Below are the code and all the weights of a small trained network. Each question names an input and a target symbol and asks about switching units off, where a switched-off unit gives its printed mean instead of its output.

import numpy as np


def w(rows, s, z=0):
    codes = np.array(rows[::2]) - 128.0
    scale = np.full(codes.shape[1], s)
    scale[-1] = z or s
    return codes * scale


def f(y):
    return y / 2 * (1 + np.tanh(0.7978845608 * (y + 0.044715 * y**3)))


def softmax(a):
    e = np.exp(a - a.max(-1, keepdims=True))
    return e / e.sum(-1, keepdims=True)


def log_softmax(a):
    a = a - a.max(-1, keepdims=True)
    return a - np.log(np.exp(a).sum(-1, keepdims=True))


def net(x, mask):
    ids = ['ΣΦΩαβδεηθλμπτ'.index(c) for c in x.split()]
    T = len(ids)
    res = E[ids] + P[:T]
    q, k, v = (res @ M[0].T for M in (Q, K, V))
    z = softmax(np.where(np.tri(T) > 0, q @ k.T / 2**0.5, -1e9)) @ v
    res = res + np.where(mask[0], z, O[0][:, -1]) @ O[0][:, :-1]
    y = f(res @ A[0][:, :-1].T + A[0][:, -1])
    res = res + np.where(mask[1:13], y, B[0][:, -1]) @ B[0][:, :-1]
    return log_softmax(res[-1] @ U[:, :-1].T + U[:, -1])


Q, K, V, O, A, B = {}, {}, {}, {}, {}, {}
E = w([
[118,200,179,132],'Σ',
[132,143,137,143],'Φ',
[164,184,124,102],'Ω',
[137,177,146,123],'α',
[127,146,134,141],'β',
[136,160,132,130],'δ',
[104,192,169,135],'ε',
[166,181,124,115],'η',
[112,117,115,186],'θ',
[168,253,143,43],'λ',
[67,112,101,185],'μ',
[166,98,166,51],'π',
[56,147,79,79],'τ',
],0.018)
P = w([
[137,235,188,85],'0',
[129,211,169,100],'1',
[130,188,149,109],'2',
[152,170,126,99],'3',
[156,147,102,106],'4',
[165,132,82,106],'5',
[177,107,62,107],'6',
[180,92,40,109],'7',
[195,60,14,101],'8',
[202,62,2,99],'9',
[188,83,27,115],'10',
],0.0086)
Q[0] = w([
[184,252,35,176],'H1',
[117,89,164,42],'H1',
],0.017)
K[0] = w([
[154,14,4,105],'H1',
[83,149,213,179],'H1',
],0.017)
V[0] = w([
[9,109,107,49],'H1',
[163,80,189,44],'H1',
],0.015)
O[0] = w([
[2,79,41,91,174],'H1',
[139,67,192,89,1],'H1',
],0.0088,0.0027)
A[0] = w([
[80,55,178,248,112],'N1',
[107,82,110,87,41],'N2',
[115,57,170,77,25],'N3',
[122,232,85,255,114],'N4',
[71,151,113,125,3],'N5',
[223,111,103,204,91],'N6',
[134,141,157,17,152],'N7',
[147,119,133,253,216],'N8',
[214,162,179,239,13],'N9',
[187,81,148,85,252],'N10',
[95,52,160,128,177],'N11',
[80,133,133,163,93],'N12',
],0.0076,0.0054)
B[0] = w([
[65,127,120,74,123],'N1',
[225,145,148,128,132],'N2',
[218,149,103,116,117],'N3',
[140,132,86,44,253],'N4',
[188,108,127,178,138],'N5',
[171,91,62,125,176],'N6',
[90,113,96,179,194],'N7',
[120,208,175,77,198],'N8',
[180,93,72,248,184],'N9',
[18,146,157,134,215],'N10',
[111,163,114,138,132],'N11',
[173,147,69,121,129],'N12',
],0.018,0.0057)
U = w([
[126,186,111,152,17],'Σ',
[152,140,132,119,72],'Φ',
[121,197,112,197,41],'Ω',
[127,178,116,156,42],'α',
[142,162,132,116,81],'β',
[147,170,138,136,94],'δ',
[123,161,99,120,198],'ε',
[174,161,127,188,135],'η',
[239,146,132,60,138],'θ',
[76,254,76,163,211],'λ',
[106,183,96,4,1],'μ',
[58,104,170,85,121],'π',
[102,64,38,121,157],'τ',
],0.006,0.008)

Each question gives the input, a string of symbols that net reads in full, and the target symbol t.
The units are the heads (2 rows each of Q, K, V and O) and the neurons (one row each of A and B). Each row of codes is followed by its name. A weight is (code - 128) times the scale printed after its matrix; where a second scale follows, it is the last column's (O, A, B and U).
mask holds one flag per unit, heads first, then neurons. A switched-off unit (its flag False) gives its mean, the last column of its rows in O or B, instead of its output. The means were averaged over made-up inputs and are rounded, as every weight is.
A unit's drop is (log p(t) with every unit on - log p(t) with that unit switched off) / (log p(t) with every unit on - log p(t) with every unit switched off).
The circuit of an input: a set's keep is (log p(t) with only the set's units on - log p(t) with every unit switched off) / (log p(t) with every unit on - log p(t) with every unit switched off). Starting from the 12 units with the biggest drops (on a tie, the unit counted first), units are removed one at a time, each time the one whose removal leaves the highest keep (on an exact tie, the one counted first), for as long as the keep stays at least 0.8.
circuit, biggest first: the units of the circuit, biggest drop first
top k neurons: the k neurons with the biggest drops, biggest first
drop of u: that unit's drop, to one decimal
input π λ β, target π: circuit, biggest first -> H1, N9, N10
input π Σ θ μ Ω Ω Φ τ δ τ β, target τ: top 2 neurons -> N8, N10
input Ω ε π λ α Σ θ λ α μ, target μ: top neuron -> N4
input μ α λ μ τ α δ Φ Φ π η, target π: circuit, biggest first -> H1, N10
input τ Σ Ω θ Ω π π η π, target π: circuit, biggest first -> N10, N9
input λ μ μ λ ε π, target π: circuit, biggest first -> N10, H1
input θ τ τ θ α τ Ω δ μ η η, target μ: top 3 neurons -> N4, N9, N7
input τ θ Σ θ τ β β Ω π ε, target π: circuit, biggest first -> H1, N10
input α θ Σ λ τ λ, target τ: circuit, biggest first -> H1, N8
input β μ Ω, target μ: circuit, biggest first -> H1, N4, N9
input τ τ δ θ λ Σ μ θ, target μ: circuit, biggest first -> N4, N8, H1
input ε α Σ Ω ε α θ Ω π θ, target π: top 3 neurons -> N10, N9, N1
input Φ α Ω ε η θ τ β λ, target τ: top 3 neurons -> N8, N7, N10
input Ω Σ Ω θ μ λ τ ε, target τ: top 2 neurons -> N8, N10
input η η μ β ε α α θ ε Σ, target θ: top neuron -> N4
input ε Σ Σ θ δ μ λ ε μ Σ, target μ: drop of H1 -> 0.7
input Ω τ λ α Σ Ω β λ τ η δ, target τ: drop of N2 -> -0.2
input β Ω ε η π δ α, target π: drop of N3 -> -0.1
input α β τ α Φ Ω μ, target μ: drop of N6 -> 0.0
input Ω Ω λ Ω Φ β Φ λ Ω μ θ, target μ: top 3 neurons -> N4, N8, N9
